In the rows, zero is written as 128.
Known rows:
K_438: [129 131 123 152 163 143 121 117 146 133 124 148 130 156 114 143 110 107
 180 108 139 135 135 130 103 141 138 151 132 139 119 122 147 135 131 104
 136 157 143  94 139 125 108 101 106 149 144 124 127 127 117 133 105 108
 131 120 125 141  86 158 129 145 154 109 128 143 147 103  83 108 126]
K_105: [154 158 141  93 119 139 118 143 119 119 152 135 112 114 108 125 121 122
  87 181 174 150  20 143 109 185 183 139 152 105 154  54 116 122 146  76
 168  91 122 159 119 156 125 131 170  84  97  94 111 187 151 105 154 200
 160 178 103  77 122 111 126 147 100 132 154 166 153 129 100 156 125]
K_719: [128 102 153 171 153 121 126 195 143 115 108 167 137 105 144 136 122 134
 137 164 142 180  90 179 125 157 111 148 170 102 185 109  86 102 163 137
 178 128 115 123  92  80 154 139 149 133 176 105 187  95 147 121 150 187
 213 103 135 125 116  45 138 116 134 107  86 163 123  77 166 135 121]
K_298: [137 109 162 129  68 158 118 175 121  75 153 154 131 161  68 158 169 153
 116 138 105 152 144 152 166 113  98  92 161 109 133 177 144 162 104 105
 134  76 154 198  79 123 133 126 170  71  97  87 139 158 141 129  74 143
  96 116 117 142 109 137 109 144 123 149 143 109 129 106 164 151 175]
K_545: [127 103 157 163 155 117 127 184 140 110 122 170 132 108 146 136 130 137
 138 161 146 169  88 179 123 151 115 131 155  97 172 121  83  96 158 148
 188 134 105 133  88  97 152 135 157 128 173  97 184 106 142 130 143 181
 199 103 133 133 100  52 132 122 135 107  94 148 121  81 162 127 153]
K_58: [126 109 151 151 107 151 113 134 162  68 145 152  88 159  95 173 152 158
 196 141 104 139 202 157 151 126  94  97 106 120 122 148 140 182  83 126
 152  93 143 175  99 134 136 103 155  85 132  77 146 169 149 142  90 143
  89  89 165 144  56 138 104 127 128 137 124  84 113  99 133  89 200]
K_139: [144 129 195 127 132  53 145   9 118 147 120 141  84 121 129  29 133 174
  71 113 151  95 112 103  87 106 139  69 118 115  91 154 103  96 159 141
 188 110  81  79 124 132 102  66  90 182 129 123 121 173 131 157  97 178
 172 185  85 127 127 178 126 147 129 170 158 125  94  74  95  53  92]
K_758: [128 105 149 167 146 120 124 192 139 111 108 167 144 110 150 137 127 133
 144 152 134 171 103 175 132 147 103 140 161 107 174 125  90 102 158 143
 166 137 119 123  93  86 153 137 145 136 173 110 182  87 140 128 146 166
 202  95 136 135 116  51 140 113 136 110  87 152 121  87 171 139 126]
K_46: [162 176 134 116 167 173 104 147 138 131 140 141 114 162  62 143 105  83
 135 150 185 163  44 140  86 194 206 178 167 131 130  60 163 128 137  18
 136 143 148 123 132 138  88 106 115 126 116 115  91 181 134 117 132 144
 151 176  96  89  82 167 144 171 153 119 172 196 194 108  42 142  81]
K_121: [111 108 126 127  91  75 164  25 126 166  84 110 121 127 107  74 123 144
  95  82 130 105  82  93  85 112 167  90 125 142 110 140 109 112 177 154
 136  97  95 101 156 150 110 109 126 158 118 127 120 122 118 116 105 156
 164 172 101 116 170 170 127 153  99 158 122 126 100 106 107  88 129]
K_554: [142 152 157 127 132 113 119 139 121 130 126 107 107 101 167  73 112 159
 106 183  91 129 219 119 154 112  60 133  97 117 121  90 123 147  95 120
  99 129 136  97 126 100 130 127  95 156 121 163 112 144 151 147 182 127
 130 124 141 125 160 111 141  82 142 164 129 143 105 131 153 120  18]
K_708: [121 132 109 150 144 141 123 112 150 137 122 119 118 143 121 141 108 118
 179 119 123 120 179 127 114 136 124 144 107 150 111 106 144 152 109 119
  97 142 150 111 149 134 121 116 118 145 134 133 117 124 128 126 132 108
 120 120 156 128 116 147 131 124 135 127 119 125 127 126 103 102 113]
K_383: [116 138  98 140 136 128 107 104 139 132 113 121 123 121 148 137  99 112
 177 119  93  98 150 102 138 151 121 147  86 153 118  97 134 154 112 143
 150 136 151 114 155 150 123 124 117 126 121 125 115 124 124 115 145  98
 100 112 146 140 128 139 143 127 134  90 120 138 119 151 113 121 143]
K_548: [119 123 109 149 137 154 120 125 148 146 106 121 145 162 115 143  95 105
 178  96 115 138 164 120 115 127 120 155 126 154 110 117 157 155 120 100
  86 148 166 102 155 121 108 115 106 151 127 138 109 111 125 123 113  87
 128 117 135 142 124 165 136 131 147 118 114 151 138 114 101 111  93]
K_98: [114 105 137 133  95  85 155  60 127 140 103 129 122 133 113  91 133 146
 109  90 129 111 105 111 104 107 147  85 126 131 116 158 112 114 164 155
 148 101 100 116 134 137 125 112 134 137 127 109 135 121 120 124  97 157
 153 154 107 132 149 152 122 148 107 146 121 117 103  98 123  92 151]
K_785: [131 141 133 122 123 109 158 109 126 126  94  92 117 149  78 110 161 120
  85 127 121 116 131 114 122 103 161 141 134 132 117 172 148 110 134 126
 108 139  75 116 125 104 111 147 110 163 154 171 133 119 111 124 153  81
  93 139 129 128 138 152 141 141 148 170 135 123 139 148 125 120 112]
K_997: [129 180 108 114 149 100 101  93 123  97 111  95  79  89 149 105 135 120
 119 162  75  50 145  85 172 165 144 137  60 137 117 119 129 122  93 178
 210 144  87 133 135 146 118 148 100 136 137 150 124 159 112 113 212  70
  50 121 161 131 123 115 173 129 149  92 135 119 109 211 137 143 153]
K_780: [128 125 111  99 128 128 145 141 106 148 155 117 160 118 175 138 123 123
 111 123 149 144 120 120 125  87 113 137 114 122 132 137 121 125 130 139
  92 135 120 113 137 139 149 148 134 111 124 138 120 105 116 137 124 119
 110 114 119 134 144 123  99 105 104 125 122 108 139 144 131 137 153]
K_477: [106 125 104  96 111 144 129 135 127 145 116  84 125  59 155 119  88 132
  98  77 119 130 142 166 166 141 142 112 143 150 145 113 141 102 147 139
  80 125 164 181 152 124 116 157 105 101 127 131 132 142 144 146  85 115
 128 122 121 103 111  98 125 129 130 146 134 132 102 132 193 160 102]
K_478: [126 134 114 142 138 131 128 113 154 126 112 114 112 140 130 138 108 123
 172 127 117 127 176 126 122 129 122 149 101 146 116 104 144 157 113 118
 104 139 141 108 147 129 121 123 116 138 136 134 119 133 128 129 140 103
 110 116 149 131 109 143 126 119 141 132 122 126 128 125 106 100 118]

Facts:
{K_105 K_121 K_135 K_210 K_258 K_276 K_298 K_329 K_330 K_383 K_389 K_394 K_478 K_48 K_510 K_511 K_522 K_530 K_548 K_65 K_708 K_716 K_719 K_728 K_732 K_747 K_758 K_846 K_866 K_882 K_886 K_997} Θ 86
{K_12 K_139 K_20 K_212 K_222 K_287 K_353 K_409 K_46 K_477 K_485 K_554 K_58 K_644} Θ 274
{K_136 K_438 K_545 K_566 K_606 K_780 K_785 K_794 K_803 K_98} Θ 17
{K_105 K_121 K_210 K_212 K_298 K_330 K_383 K_409 K_478 K_48 K_522 K_554 K_719 K_728 K_732 K_747 K_758 K_780 K_785 K_803 K_886 K_98} ξ plepler
{K_12 K_135 K_222 K_329 K_353 K_389 K_438 K_46 K_530 K_545 K_566 K_606 K_65 K_997} ξ dudu
{K_136 K_394 K_485 K_511 K_708 K_716 K_794} ξ gidobrer
{K_139 K_276 K_510 K_548 K_866} ξ grosol
{K_20 K_258 K_287 K_477 K_58 K_644 K_846 K_882} ξ dosos
K_105 φ K_46
K_12 φ K_383 K_716 K_997
K_135 φ K_485 K_554
K_136 φ K_48 K_353 K_522
K_139 φ K_98 K_121
K_20 φ K_548 K_258 K_728
K_212 φ K_98 K_758 K_511 K_210 K_803
K_298 φ K_644 K_803 K_276
K_330 φ K_121
K_389 φ K_210
K_394 φ K_882
K_409 φ K_46
K_438 φ K_287
K_510 φ K_98 K_785
K_545 φ K_758
K_566 φ K_329 K_997
K_58 φ K_803
K_65 φ K_644 K_606 K_276 K_46
K_719 φ K_485 K_758
K_846 φ K_780 K_353
K_135 γ K_548 K_438
K_353 γ K_135
K_383 γ K_716
K_389 γ K_46 K_785
K_394 γ K_882
K_438 γ K_46
K_477 γ K_329
K_478 γ K_46
K_522 γ K_803 K_353
K_548 γ K_438
K_554 γ K_794 K_210 K_139
K_58 γ K_866 K_708
K_708 γ K_46 K_353
K_716 γ K_548 K_438
K_732 γ K_46
K_747 γ K_222
K_785 γ K_222
K_794 γ K_882 K_785
K_803 γ K_330
K_866 γ K_438
K_882 γ K_46
K_886 γ K_866 K_732
K_997 γ K_747 K_794 K_394

Rows, some named above:
[125 136 115 139 137 133 129 113 153 129 110 113 114 139 123 138 109 122
 172 125 116 128 175 120 127 132 122 148 103 149 113 105 147 156 108 119
 109 140 136 115 149 130 125 126 106 139 140 135 120 133 125 128 141  97
 113 113 150 126 111 146 131 118 138 135 118 131 131 125 106 101 113]  K_478
[131 140 123 144 151 142 126 119 141 137 115 117 129 146 118 131 109 115
 152 119 115 132 164 120 123 125 124 152 126 151 113 121 156 145 117 104
  97 156 143  96 144 112 111 124  94 155 136 152 115 123 122 133 132  82
 107 122 136 140 111 159 137 127 156 127 134 144 145 123 106 112  91]  K_882
[140 151 140 121 141 122 135 129 128 118 119 103 112 133 117 110 133 128
 114 150 118 120 173 121 135 117 128 145 120 128 113 139 147 132 110 117
 111 144 105 113 126 105 116 134  95 152 146 162 123 142 118 137 159  87
  93 128 136 129 122 141 140 120 153 154 134 130 138 141 123 122  91]  K_794
[131 145 127 114 123 119 156 138 125 116 102  89 115 137  87 129 162 119
  84 141 114 120 132 118 135 106 153 150 126 126 126 166 146 117 123 130
 100 136  79 129 121 104 120 160 118 148 153 170 138 120 111 120 168  76
  84 131 138 123 142 131 142 130 146 163 132 118 142 158 138 133 121]  K_747
[120 107 141 127 104  88 151  61 128 137 110 134 118 127 114  96 141 146
 109 104 141 118  81 118 103 119 151  92 128 128 124 155 100 107 164 157
 166  98  95 123 129 142 127 110 141 133 129 101 140 136 125 124 100 167
 158 152 111 125 137 143 118 150 102 141 128 116 106  96 122  94 168]  K_510
[108 121  93 125 155 144 128 128 128 142 169 109 124 129 161 151 146 124
 171 135 162  93 185 143 106 111 115 115  95 124 110 110 123 129  83 143
  47 152 150 135 151 150 151 138 144 144  92 164 113 113 134 140 136 139
 132 126 182 113 168 122 106  85  94 130 125  75 113 170 108 107 119]  K_522
[118 108 148 131 105  83 149  63 126 136 110 132 116 130 118  97 141 145
 107 103 140 120  84 117 103 122 150  91 125 121 121 148 102 112 163 158
 173 100  95 125 129 141 128 112 139 128 129 106 139 133 125 125 104 167
 157 155 109 129 132 139 120 145 110 140 126 113 103  95 120  98 165]  K_510
[111 133  96  99 135 145 102 123 103 142 120 107 142  59 165 115  88 111
  85  60 112  98 101 138 174 160 158 117 149 155 138 136 142  76 158 156
 137 151 166 183 143 127 101 145  84 107 128 131 128 146 128 141  76  87
 115 126 100 121 110 105 151 157 154  95 154 151 116 157 185 189 113]  K_329
[120 112 123 156 125 134 128 181 131 138  95 136 156 120 134 128 110 123
 130 139 116 167 117 147 130 134 107 152 164 128 159 112 111 117 146 126
 114 133 140 118 124  91 139 142 137 143 145 136 146  87 141 112 159 141
 186 114 127 126 162  87 146 114 136 125  99 161 124 106 162 155  77]  K_485
[127 109 152 152 109 146 114 138 161  69 142 145  87 159 103 171 149 155
 195 143 106 133 207 162 151 126  90  95 103 118 117 147 141 181  86 125
 150  96 146 172 100 137 135 105 159  88 126  77 147 168 144 139  91 139
  88  95 166 147  57 133 101 128 131 137 124  85 113  98 131  93 198]  K_58
[112  87 143 151 106 177 105 172 117  83 187 163 121 168  70 173 223 144
 147 127 131  89 198 167 148 108 101  55 154 100 111 214 138 128  72 131
  85 103 175 208  81 124 135 115 169 117  70 126 139 133 146 142  55 154
 117 124 164 147 152 131 113 124 120 136 157  63 103 135 153 147 159]  K_803
[108 126 104  95 105 142 130 133 123 144 114  86 124  60 160 114  85 134
  95  79 122 127 146 161 168 136 140 113 141 150 144 112 141  99 143 141
  83 123 162 181 150 120 115 153 102 101 128 131 133 142 145 146  87 116
 125 121 118 103 112 103 125 128 130 146 133 132 106 132 188 159 103]  K_477
[130 137 123 147 150 141 125 122 142 138 115 125 132 146 115 131 110 111
 153 118 116 127 171 116 118 124 126 157 119 147 115 126 156 146 115 104
  99 155 138  97 145 116 106 121  93 161 140 150 113 123 120 133 130  83
 109 118 133 138 112 159 138 126 159 129 126 142 143 122 103 112  91]  K_882
[126 109 153 152 107 146 114 134 163  68 144 155  89 162  98 172 149 157
 196 141 109 138 201 163 150 131  91  97 103 121 118 142 141 181  82 126
 146  93 144 175 100 134 133 112 153  87 127  79 145 166 146 143  89 140
  90  92 166 144  57 138 100 129 131 136 122  85 113  98 136  84 204]  K_58
[127  91 171 153 115 110 131 136 136  87 132 177 117 128 114 136 163 159
 133 135 135 148 108 166 133 123 115  80 147  98 147 181  95 115 144 160
 203  99 100 159  77 114 144 113 158 109 152  76 184 133 132 138  90 180
 154 109 128 149  85  99 112 136 123 128 115 106 106  77 159 108 205]  K_212
[150 139 145 107  88 158 118 165 118 104 148 139 124 139  80 136 142 133
  95 167 135 157  84 144 139 154 144 121 157 108 139  99 136 145 128  70
 136  84 147 176 106 142 125 129 167  77  89  96 113 173 150 109 124 170
 133 157 107  96 133 127 123 144 113 151 153 148 146 127 125 164 129]  K_65
[134 141 133 137 146 123 131 124 142 121 116 121 111 137 123 130 119 125
 143 136 129 130 146 129 121 135 130 144 115 135 122 122 137 137 117 118
 131 143 121 116 135 120 117 121 112 142 147 133 128 136 128 136 142 110
 117 121 139 128 102 141 131 130 144 134 129 126 136 119 111 111 118]  K_394
[132 140 143 130 145 111 135 120 153  91 119 122  77 132 117 143 146 141
 153 158 133 119 156 149 131 132 138 126  92 118 125 134 128 135 106 144
 164 132  79 132 115 126 133 133 128 126 165 120 156 154 126 139 153 119
  91 109 164 131  67 120 120 126 138 141 123  95 124 131 117  86 176]  K_389
[119 123 127 177 161 138 120 147 171 130  96 144 120 138 127 146  98 123
 197 139 130 157 153 158 103 162 122 157 137 140 143  78 121 139 129 110
 118 151 145 104 140 103 129 117 124 158 156 125 142 110 145 121 155 150
 180 113 159 123 103 107 142 118 144 118  93 157 126  86 111  96  92]  K_135
[136 143 130 133 147 126 127 123 141 122 121 121 109 134 118 125 125 123
 146 138 125 130 151 132 125 132 134 141 111 134 117 118 136 137 117 117
 132 144 115 114 130 122 115 121 112 142 143 133 129 137 127 134 142 112
 115 123 136 129 100 138 133 128 145 132 130 133 133 123 106 107 120]  K_394
[100  99 129 143 134 102 143  40 119 160 127 139 106 142  90  96 180 129
 109  85 188  58  84 136  60 128 197  61 145 120  99 163 102  72 145 152
 123 121 117 135 139 153 118  90 144 192  82 148 118 124 126 126  88 201
 204 198 132  99 182 160 129 150  99 142 152  95  94 121  82  92 117]  K_330
[137 143 135 119 131 131 150 145 114 117 108 105 136 155  78 130 167 106
  77 133 128 127 113 114 131 108 164 153 149 122 123 180 150 103 137 116
 108 148  82 126 115  98 109 154 111 153 157 172 137 110 105 124 149  68
  86 133 119 128 135 143 144 141 158 155 140 132 158 150 127 149 111]  K_222
[127 121 120 121  93 141 128 148 116 135 127 118 148 132 119 124 123 127
 108 126 110 141 119 113 135 117 116 135 144 130 132 126 134 140 128 116
  97 111 145 143 130 129 134 140 137 113 107 132 114 119 130 117 128 124
 127 131 114 127 166 130 132 132 119 137 128 143 130 135 145 154 109]  K_606
[129 132 102 109 192 149 144 131 129 157 190 128 150 136 197 179 117 108
 178 115 193 135 158 148  92  89 123 144  92 124 115 118 136 128 100 126
  60 188 132  84 153 152 154 124 123 130 139 146 112 101 106 161 113 114
 111 107 147 136 101 145  75  95 104 107 125  74 159 146  75  90 160]  K_353
[122 130 111 138 126 128 125 113 157 134 109 113 110 137 135 139 101 127
 177 125 108 129 179 120 127 137 115 145  92 146 122  89 140 166 108 129
 105 133 143 112 153 139 129 123 121 132 134 126 120 131 133 122 146 114
 111 111 158 129 113 139 128 115 125 130 108 123 121 126 115 100 126]  K_886
[102  99 130 139 139 103 144  39 116 160 127 139 104 141  87  93 182 132
 112  84 186  60  83 133  61 129 187  64 142 122  99 161 105  70 152 159
 120 120 119 133 140 154 118  93 144 194  81 143 118 122 131 124  87 200
 201 193 133 103 185 158 127 151  95 139 152 100  92 119  81  91 120]  K_330
[150 138 180 126 151 116 111 143 105 119 170 153 126 116 170  90 134 152
  98 156 122 112 167 121 148  98  75 107 127 102 115 162 121 120 108 126
 156 140 123 102  98 110 126 103  92 143 132 136 123 152 133 167 115 123
 117 123 105 153 118 129 128 116 151 127 150 122 122 122 143 131  86]  K_210

